Below is a small trained network, with its code and all its weights. Each question gives an input and a class and asks what happens when units are switched off, that is, made to give their printed mean instead of their output.

import numpy as np


def w(rows, s, z=0):
    codes = np.array(rows[::2]) - 128.0
    scale = np.full(codes.shape[1], s)
    scale[-1] = z or s
    return codes * scale


def norm(h):
    return h / np.sqrt((h * h).mean(-1, keepdims=True) + 1e-5)


def f(y):
    return y / 2 * (1 + np.tanh(0.7978845608 * (y + 0.044715 * y**3)))


def log_softmax(a):
    a = a - a.max(-1, keepdims=True)
    return a - np.log(np.exp(a).sum(-1, keepdims=True))


def net(x, mask):
    res = np.array(x, float).reshape(1, 4) / 4 @ E
    u = 0
    for l in range(3):
        y = f(norm(res) @ A[l][:, :-1].T + A[l][:, -1])
        res = res + np.where(mask[u : u + 10], y, B[l][:, -1]) @ B[l][:, :-1]
        u += 10
    return log_softmax(norm(res)[-1] @ U[:, :-1].T + U[:, -1])


A, B = {}, {}
E = w([
[5,118,130],'x0',
[192,10,178],'x1',
[247,154,170],'x2',
[151,88,35],'x3',
],0.0028)
A[0] = w([
[198,250,193,117],'L0N0',
[132,160,134,210],'L0N1',
[108,111,86,172],'L0N2',
[121,197,183,200],'L0N3',
[178,77,196,168],'L0N4',
[254,160,125,255],'L0N5',
[117,70,116,133],'L0N6',
[73,177,83,162],'L0N7',
[197,109,220,53],'L0N8',
[80,171,197,164],'L0N9',
],0.0068,0.00077)
B[0] = w([
[131,101,112,215],'L0N0',
[131,192,85,142],'L0N1',
[21,197,175,149],'L0N2',
[163,133,71,162],'L0N3',
[136,45,14,193],'L0N4',
[2,122,143,252],'L0N5',
[115,72,144,150],'L0N6',
[116,152,172,182],'L0N7',
[190,120,26,192],'L0N8',
[12,70,72,160],'L0N9',
],0.0036,0.0031)
A[1] = w([
[29,183,124,115],'L1N0',
[139,148,171,251],'L1N1',
[25,200,86,94],'L1N2',
[194,197,35,157],'L1N3',
[167,86,115,159],'L1N4',
[117,79,190,212],'L1N5',
[197,156,95,234],'L1N6',
[178,245,123,182],'L1N7',
[77,2,116,49],'L1N8',
[169,131,97,207],'L1N9',
],0.0063,0.0011)
B[1] = w([
[86,119,136,227],'L1N0',
[112,99,102,126],'L1N1',
[123,213,143,254],'L1N2',
[89,110,150,187],'L1N3',
[106,230,94,161],'L1N4',
[143,84,56,143],'L1N5',
[76,112,216,159],'L1N6',
[121,3,154,163],'L1N7',
[140,83,120,226],'L1N8',
[108,149,146,155],'L1N9',
],0.006,0.0034)
A[2] = w([
[62,238,99,155],'L2N0',
[254,119,80,251],'L2N1',
[139,106,133,95],'L2N2',
[116,123,148,132],'L2N3',
[91,170,231,107],'L2N4',
[76,88,131,156],'L2N5',
[83,113,166,169],'L2N6',
[103,78,133,132],'L2N7',
[101,137,185,135],'L2N8',
[113,123,184,121],'L2N9',
],0.0087,0.0026)
B[2] = w([
[169,128,113,254],'L2N0',
[37,174,255,218],'L2N1',
[100,140,125,125],'L2N2',
[146,100,136,135],'L2N3',
[170,143,116,193],'L2N4',
[236,77,114,183],'L2N5',
[203,92,131,176],'L2N6',
[174,43,103,160],'L2N7',
[221,201,15,155],'L2N8',
[112,71,59,138],'L2N9',
],0.0051)
U = w([
[218,188,29,218],'0',
[211,1,65,158],'1',
[67,4,171,181],'2',
[87,113,215,3],'3',
[36,202,25,18],'4',
],0.0068,0.0017)

Each question gives the input, the list of numbers given to net, and the class t.
The units are the neurons (one row each of A and B). Each row of codes is followed by its name. A weight is (code - 128) times the scale printed after its matrix; where a second scale follows, it is the last column's (A, B and U).
mask holds one flag per neuron, layer by layer. A switched-off neuron (its flag False) gives its mean, the last column of its row in B, instead of its output. The means were averaged over made-up inputs and are rounded, as every weight is.
A unit's drop is (log p(t) with every unit on - log p(t) with that unit switched off) / (log p(t) with every unit on - log p(t) with every unit switched off).
The circuit of an input: a set's keep is (log p(t) with only the set's units on - log p(t) with every unit switched off) / (log p(t) with every unit on - log p(t) with every unit switched off). Starting from the 12 units with the biggest drops (on a tie, the unit counted first), units are removed one at a time, each time the one whose removal leaves the highest keep (on an exact tie, the one counted first), for as long as the keep stays at least 0.8.
circuit, biggest first: the units of the circuit, biggest drop first
most important unit: the unit with the biggest drop
top k neurons: the k neurons with the biggest drops, biggest first
k most important neurons of layer l: the k neurons of layer l with the biggest drops, biggest first
drop when u is switched off: that unit's drop, to one decimal
input [5,3,-8,-5], class 1: most important unit -> L2N1
input [-1,-5,6,4], class 1: top 2 neurons -> L1N7; L0N9
input [-7,-3,1,-4], class 1: circuit, biggest first -> L1N7; L2N1
input [5,1,-8,-8], class 1: top 4 neurons -> L2N1; L1N4; L2N5; L2N6
input [3,5,-7,0], class 1: circuit, biggest first -> L2N1; L2N5
input [-5,-4,3,-8], class 1: top 2 neurons -> L1N7; L2N1
input [0,-7,5,5], class 1: 3 most important neurons of layer 1 -> L1N7; L1N4; L1N3
input [4,-8,5,-8], class 0: circuit, biggest first -> L2N1; L2N0
input [-2,-8,5,5], class 1: top 2 neurons -> L1N7; L1N4
input [-8,8,4,2], class 3: top 3 neurons -> L2N1; L1N4; L1N7
input [-7,2,-2,-1], class 2: top 2 neurons -> L1N2; L0N5
input [-1,2,-1,5], class 2: top 3 neurons -> L1N2; L1N8; L2N1
input [-8,5,4,-5], class 3: top 2 neurons -> L2N1; L1N4
input [-7,6,4,6], class 3: most important unit -> L2N1
input [-3,-5,2,4], class 1: top 3 neurons -> L1N7; L0N9; L1N4
input [-5,-7,-7,-6], class 0: 4 most important neurons of layer 2 -> L2N1; L2N0; L2N8; L2N4
input [-6,5,8,1], class 3: top 2 neurons -> L2N1; L1N4
input [-1,-2,-7,-8], class 0: 3 most important neurons of layer 2 -> L2N1; L2N0; L2N8
input [6,0,5,-7], class 0: 3 most important neurons of layer 0 -> L0N9; L0N3; L0N6
input [6,-1,4,4], class 0: most important unit -> L1N2
input [-8,6,-6,4], class 2: top 2 neurons -> L2N1; L1N2
input [-4,6,1,3], class 3: 3 most important neurons of layer 1 -> L1N7; L1N4; L1N0
input [0,1,0,7], class 2: top 2 neurons -> L1N2; L1N8
input [5,-7,4,-2], class 0: drop when L2N4 is switched off -> 0.1
